Each row has a name. Each piece below is followed by the name of the row it came from, unless a question asks for something else. Each question is about the rows just above it. Places in a row count from 0.

K: [ 84 165 108 169 134 128]
E: [ 82 162 120 170 130 115]
A: [ 82 168 120 170 130 115]
F: [172 134 153  89  91  91]
D: [141  85 143 115 161  99]
W: [141  85 143 115 161  91]
Count the entries of [141  85]: : 2
Which row holds these entries in another order? [ 91 161 115 143  85 141] : W
Put [128 134 169 108 165  84] back in order: which row is it? : K

T: [160 162 132 116 160 127 128 131 115 130 167  94 148 142 100 107 125 118
 140 148 103 146 132 147 142 141 115 145  88 102 144 124 136 139 139 113
 117  94]
L: [102 142 103 139 167 107 145  94 128 116 141 144 113 147 160 130 127 140
 117 139 148 115  94 100 136 160 142 132 115 162 131 125  88 118 131 148
 145 124]
U: [134 166 105 119 103 101 151  92 137  96 130 164 105  97 109 164 121 168
 140 102 141 163 118 106 135 166 126  88 140 152  92 100  89 158  89 128
 125 152]
N: [160 162 132 123 160 127 128 131 115 130 167  94 148 142 100 107 125 118
 140 148 103 146 132 147 142 141 115 145  88 102 144 124 136 139 139 113
 117  94]
Q: [125 140  94 160  94 116 128 144 113 147 146 162 131 145 148 124 136 118
 102 132  88 107 115 167 139 103 142 117 148 142 131 100 139 160 141 115
 130 127]
How many entries does [160 162 132 123 160 127 128 131 115 130 167  94 148 142 100 107 125 118
 140 148 103 146 132 147 142 141 115 145  88 102 144 124 136 139 139 113
 117  94] have? : 38
Put [ 88  94  94 100 102 103 107 113 115 115 116 117 118 124 125 127 128 130
 131 132 132 136 139 139 140 141 142 142 144 145 146 147 148 148 160 160
 162 167] back in order: which row is it? : T
Put [ 88  94  94 100 102 103 107 113 115 115 116 117 118 124 125 127 128 130
 131 131 132 136 139 139 140 141 142 142 144 145 146 147 148 148 160 160
 162 167] back in order: which row is it? : Q

Y: [125 180 158 125 138 107  96 130  93 137]
X: [141 111 167 115 127 133 119  90 135 118]
S: [ 98  93 149 106 151 127 128 139 128 105]
P: [141 111 167 115 135 133 119  90 135 118]
Z: [151 136 131 129 152  99 128 109 129 165]
M: [135 126 155 111 104 141 138 125 104 105]
B: [133 113 131 140 153 106 119 122 142  85]
G: [139 125 177 158 125 138 107  96 130 114]
V: [ 84 117 114 106 133 124 124 102 123 159]
R: [118 123 115 134 180 124 113 146 130 143]
C: [120 129 142 121 126 134 145 135 160 169]
[125 177 158 125 138 107  96 130] begins in row and place : G, 1
Which row holds these entries in another order? [ 93  98 105 106 127 128 128 139 149 151] : S
Count the entries of [84]: : 1

dulin: [144 146  78 109 104  85 120 139]
dal: [143 153  78 109 104  85 120 165]
Tuz: [146 145 125 149 148 143 154 134]
The row with [143 153  78 109 104  85 120 165] is : dal
Where does [146 145 125 149 148] start? Give its row and place. : Tuz, 0
[143 154 134] begins in row and place : Tuz, 5
Count the entries of [144 146  78 109 104]: : 5
[143 154] is in which row? : Tuz

teduv: [107 116 149 130 157 138 140]
ruda: [123 130 113 151 144 143 144]
Leluf: [108 123 130 113 153 135 145]
vul: [138  97 119 109 153 106 174]
lub: [ 97 119 106 138 153 109 119]
nin: [119 112 144 151 148 125 125]
Kan: [108 121 129 143 150 134 164]
rida: [106 128 118 145 133 125 132]
[112 144 151 148 125 125] : nin
Which row holds [ 97 119 106 138 153 109]? : lub
[123 130 113 153] : Leluf
Where do [106 128 118 145 133] appear? : rida

Kekun: [107 142 102 107 101 117  84 125 129 118 134 131  81 144 147 117 122 124
 109 126 142 129 129 139 128 113  97 122 132 109 163 127 172 138 131 156
 134 132 167 136 103 135 135 121 129 120 120 131 114 132 107 179 143  99]
tovi: [115 144 105 125 123 105 104 109 113 108 117 136  86 163 147 125 114 116
 116 131 132 127 131 136 124 106 100 121 112 125 143 133 175 137 120 161
 146 137 170 124 104 122 132 138 128 118 135 118 106 148 112 177 143 106]
pomul: [118 146 103 126 120 103 103 114 115 112 120 130  84 161 150 131 118 115
 118 133 130 125 132 134 126 108 100 125 112 121 141 137 175 133 118 158
 146 139 165 126 109 120 128 140 124 119 138 117 107 146 112 174 145 112]
gigil: [108 140 107 104 100 119  86 128 131 119 135 130  86 138 142 116 123 126
 111 125 145 131 129 140 128 117 100 119 133 109 162 133 176 135 120 161
 146 138 169 124 105 121 128 140 128 119 135 117 106 148 112 175 144 107]
fumob: [106 141 105 107 102 117  82 128 126 119 135 130  82 136 147 116 123 123
 117 127 140 131 127 142 127 118  97 120 131 110 159 127 172 141 136 155
 133 131 168 138 104 139 133 122 130 119 122 127 117 132 111 173 143  95]
sasuf: [138  97  81  99 101 127 128 124 117 117 135 122 113 144 132 132 136 142
 128 131 120  84 109 121 107 103 129 114 122 139 118 179 134 143 107 129
 172 147 120 129 135 132 167 131 142 156 107 102 134 126 163 131 109 125]
minop: [108 139 107 107 100 120  86 127 130 119 135 131  87 138 142 116 123 127
 110 125 146 131 128 140 128 115  99 120 133 111 162 125 167 140 133 154
 132 130 163 136 105 140 137 118 130 124 117 131 116 126 109 174 141  96]
kovu: [118 148 101 125 119 105 101 115 115 112 118 130  82 161 151 129 116 115
 118 132 131 125 132 135 125 108  99 125 115 120 141 139 176 134 117 159
 143 139 167 128 108 135 121 135 125 119 139 117 108 146 109 174 145 112]
Put [132 107 179 143  99 107 142 102 107 101 117  84 125 129 118 134 131  81
 144 147 117 122 124 109 126 142 129 129 139 128 113  97 122 132 109 163
 127 172 138 131 156 134 132 167 136 103 135 135 121 129 120 120 131 114] back in order: which row is it? : Kekun
[140 128 115  99 120 133 111 162 125 167 140 133 154 132 130 163 136 105
 140 137 118 130 124 117 131 116 126 109 174 141  96 108 139 107 107 100
 120  86 127 130 119 135 131  87 138 142 116 123 127 110 125 146 131 128] is which row reordered? : minop
Where does [135 135 121] start? Give its row and place. : Kekun, 41
[131 129 140 128 117 100 119] : gigil
[125 109 131 163 126 134 102 107 156 142 131 167 132 135 129 120 147 172
 129 107 143 134 179 118 139 122 114 129 103 107 121 109  84 120 131 128
 142 136 132 132 144 113 122 135 117 117 124 128 127 101  99  81  97 138] is which row reordered? : sasuf
[134 131  81 144] : Kekun

Nule: [ 87 151  92  79 109 141]
Pes: [156 106 151 163 138 118]
Vipu: [111 138 115 108 121 136]
Gem: [144 124 135 152 134 120]
guv: [151 108 129 154 128 121]
Pideb: [133 121 130 133 128 128]
zomap: [151 105 150 153 147 115]
Which row holds these entries in another order? [121 128 128 130 133 133] : Pideb
Put [ 79  87  92 109 141 151] back in order: which row is it? : Nule
How many entries does [133] have? : 1
How many entries does [151 105 150 153 147 115] have? : 6
[133 121 130 133 128] begins in row and place : Pideb, 0
Number of entries in [ 87 151  92  79 109 141]: : 6
Number of entries in [111 138 115]: : 3

lusa: [135 124 135 153 138 137 129 139 115 136 113 133 115 140 126 130 170 131]
Nurud: [116 130 125 134 147 156 112 156 127 116 128 127 131 108 131 132 128 103]
tukat: [132 170 135 136 129 153 133 135 124 113 137 115 115 126 138 130 140 139]
Which row holds [124 113 137 115 115 126 138 130 140]? : tukat
Which row holds these entries in another order? [113 115 115 124 126 129 130 132 133 135 135 136 137 138 139 140 153 170] : tukat
How many entries does [135 124 135 153 138 137 129 139 115 136] have? : 10
[139 115] begins in row and place : lusa, 7
Number of entries in [132 170 135 136 129 153 133 135 124 113 137]: : 11

likof: [129 127 127 127 128 127 130 130]
bita: [127 130 130 127 128 128 127 129]
Fis: [127 128 116 123 151 154 120 128]
logef: [127 151 120 123 117 128 128 154]
[130 130 127 128 127 127 127 129] is which row reordered? : likof
[127 127 129 127 128 130 128 130] is which row reordered? : bita
Which row holds these entries in another order? [130 129 127 127 127 128 127 130] : likof
[127 123 117 128 128 151 154 120] is which row reordered? : logef
Row and place where [128 127 130] starts: : likof, 4
How many entries does [129 127 127 127 128 127] have? : 6
[129 127 127 127 128 127 130 130] is in which row? : likof

tufiz: [155 114 123 160 142 141 135]
res: [131 138 126 132 121 155 132]
fuso: [130 165 121 123 172 136 114]
gegug: [121 119 125 129 118 134 137]
zude: [116 114 160 154 121 128  99]
nime: [114 115 136 127 114 144 140]
zimub: [135 151 112 108 172 135 119]
rok: [149 116 117 160 136 143 143]
[142 141] : tufiz
How many entries does [131 138 126 132 121 155 132] have? : 7

binu: [140 138 124 152 137 106 141 114]
Tupu: [122 132  91 142 141 111 104  83]
Zadu: [125 139 132 118 137 115 106 126]
lelag: [146 112 128 132 111 143 154 154]
lebiz: [111 132 128 147 154 112 143 154]
Which row holds these entries in another order? [154 154 143 111 132 128 112 146] : lelag
Row and place where [132 128 147 154 112 143 154] starts: : lebiz, 1

